Below is a small trained network, with its code and all its weights. Each question gives an input and a class and asks what happens when units are switched off, that is, made to give their printed mean instead of their output.

import numpy as np


def w(rows, s, z=0):
    codes = np.array(rows[::2]) - 128.0
    scale = np.full(codes.shape[1], s)
    scale[-1] = z or s
    return codes * scale


def norm(h):
    return h / np.sqrt((h * h).mean(-1, keepdims=True) + 1e-5)


def f(y):
    return np.maximum(y, 0)


def log_softmax(a):
    a = a - a.max(-1, keepdims=True)
    return a - np.log(np.exp(a).sum(-1, keepdims=True))


def net(x, mask):
    res = np.array(x, float).reshape(1, 6) / 4 @ E
    u = 0
    for l in range(2):
        y = f(norm(res) @ A[l][:, :-1].T + A[l][:, -1])
        res = res + np.where(mask[u : u + 4], y, B[l][:, -1]) @ B[l][:, :-1]
        u += 4
    return log_softmax(norm(res)[-1] @ U[:, :-1].T + U[:, -1])


A, B = {}, {}
E = w([
[132,177,193,67],'x0',
[56,211,89,56],'x1',
[173,5,80,45],'x2',
[187,167,130,38],'x3',
[85,135,246,39],'x4',
[254,192,140,119],'x5',
],0.0072)
A[0] = w([
[174,183,145,158,175],'L0N0',
[148,95,6,119,236],'L0N1',
[176,43,76,81,16],'L0N2',
[90,40,137,191,1],'L0N3',
],0.013,0.0029)
B[0] = w([
[109,103,244,134,207],'L0N0',
[207,194,149,179,255],'L0N1',
[164,165,62,2,215],'L0N2',
[70,135,17,128,202],'L0N3',
],0.0099,0.0064)
A[1] = w([
[96,88,183,82,194],'L1N0',
[43,180,128,79,252],'L1N1',
[176,183,70,221,119],'L1N2',
[44,102,163,5,150],'L1N3',
],0.011,0.0039)
B[1] = w([
[94,189,189,132,206],'L1N0',
[107,243,106,79,255],'L1N1',
[26,183,141,250,226],'L1N2',
[60,254,147,161,237],'L1N3',
],0.0074,0.0064)
U = w([
[56,103,36,157,119],'0',
[98,125,153,188,1],'1',
[219,118,88,10,115],'2',
[89,249,170,104,242],'3',
[195,112,118,176,23],'4',
[174,109,241,87,91],'5',
],0.02,0.0083)

Each question gives the input, the list of numbers given to net, and the class t.
The units are the neurons (one row each of A and B). Each row of codes is followed by its name. A weight is (code - 128) times the scale printed after its matrix; where a second scale follows, it is the last column's (A, B and U).
mask holds one flag per neuron, layer by layer. A switched-off neuron (its flag False) gives its mean, the last column of its row in B, instead of its output. The means were averaged over made-up inputs and are rounded, as every weight is.
A unit's drop is (log p(t) with every unit on - log p(t) with that unit switched off) / (log p(t) with every unit on - log p(t) with every unit switched off).
The circuit of an input: a set's keep is (log p(t) with only the set's units on - log p(t) with every unit switched off) / (log p(t) with every unit on - log p(t) with every unit switched off). Starting from all 8 units, units are removed one at a time, each time the one whose removal leaves the highest keep (on an exact tie, the one counted first), for as long as the keep stays at least 0.8.
units of the circuit, in order: the units of the circuit, biggest drop first
most important unit: the unit with the biggest drop
top k neurons in layer l: the k neurons of layer l with the biggest drops, biggest first
drop when u is switched off: that unit's drop, to one decimal
input [-7,-3,1,5,2,-6], class 0: most important unit => L0N3
input [-4,-3,-8,-8,-3,-5], class 0: units of the circuit, in order => [L0N3; L1N3]
input [-7,-7,-2,-6,7,3], class 0: units of the circuit, in order => [L0N3; L0N1]
input [-7,2,-7,-6,4,-4], class 0: units of the circuit, in order => [L0N3; L0N0; L0N1]
input [8,0,3,1,-6,6], class 5: units of the circuit, in order => [L0N0; L1N1; L1N3]
input [2,-8,-1,-1,8,1], class 5: top 2 neurons in layer 1 => [L1N1; L1N2]
input [-8,6,5,-1,1,0], class 2: top 3 neurons in layer 1 => [L1N3; L1N0; L1N1]
input [2,1,-6,-5,-4,-8], class 0: top 2 neurons in layer 1 => [L1N3; L1N0]
input [7,-6,5,6,-1,-2], class 2: top 2 neurons in layer 1 => [L1N2; L1N1]
input [0,7,8,3,1,1], class 2: top 2 neurons in layer 1 => [L1N2; L1N0]
input [-1,-7,5,-3,5,8], class 2: top 2 neurons in layer 1 => [L1N2; L1N3]
input [8,-7,1,-1,-6,3], class 5: top 2 neurons in layer 0 => [L0N0; L0N3]
input [-8,-2,3,-1,1,6], class 2: top 3 neurons in layer 1 => [L1N3; L1N0; L1N1]
input [-4,2,3,-4,2,-4], class 0: drop when L0N3 is switched off => 0.1
input [-2,-3,2,7,-2,0], class 2: drop when L0N2 is switched off => 0.8
input [-1,-5,3,-1,2,5], class 2: drop when L0N2 is switched off => 0.3
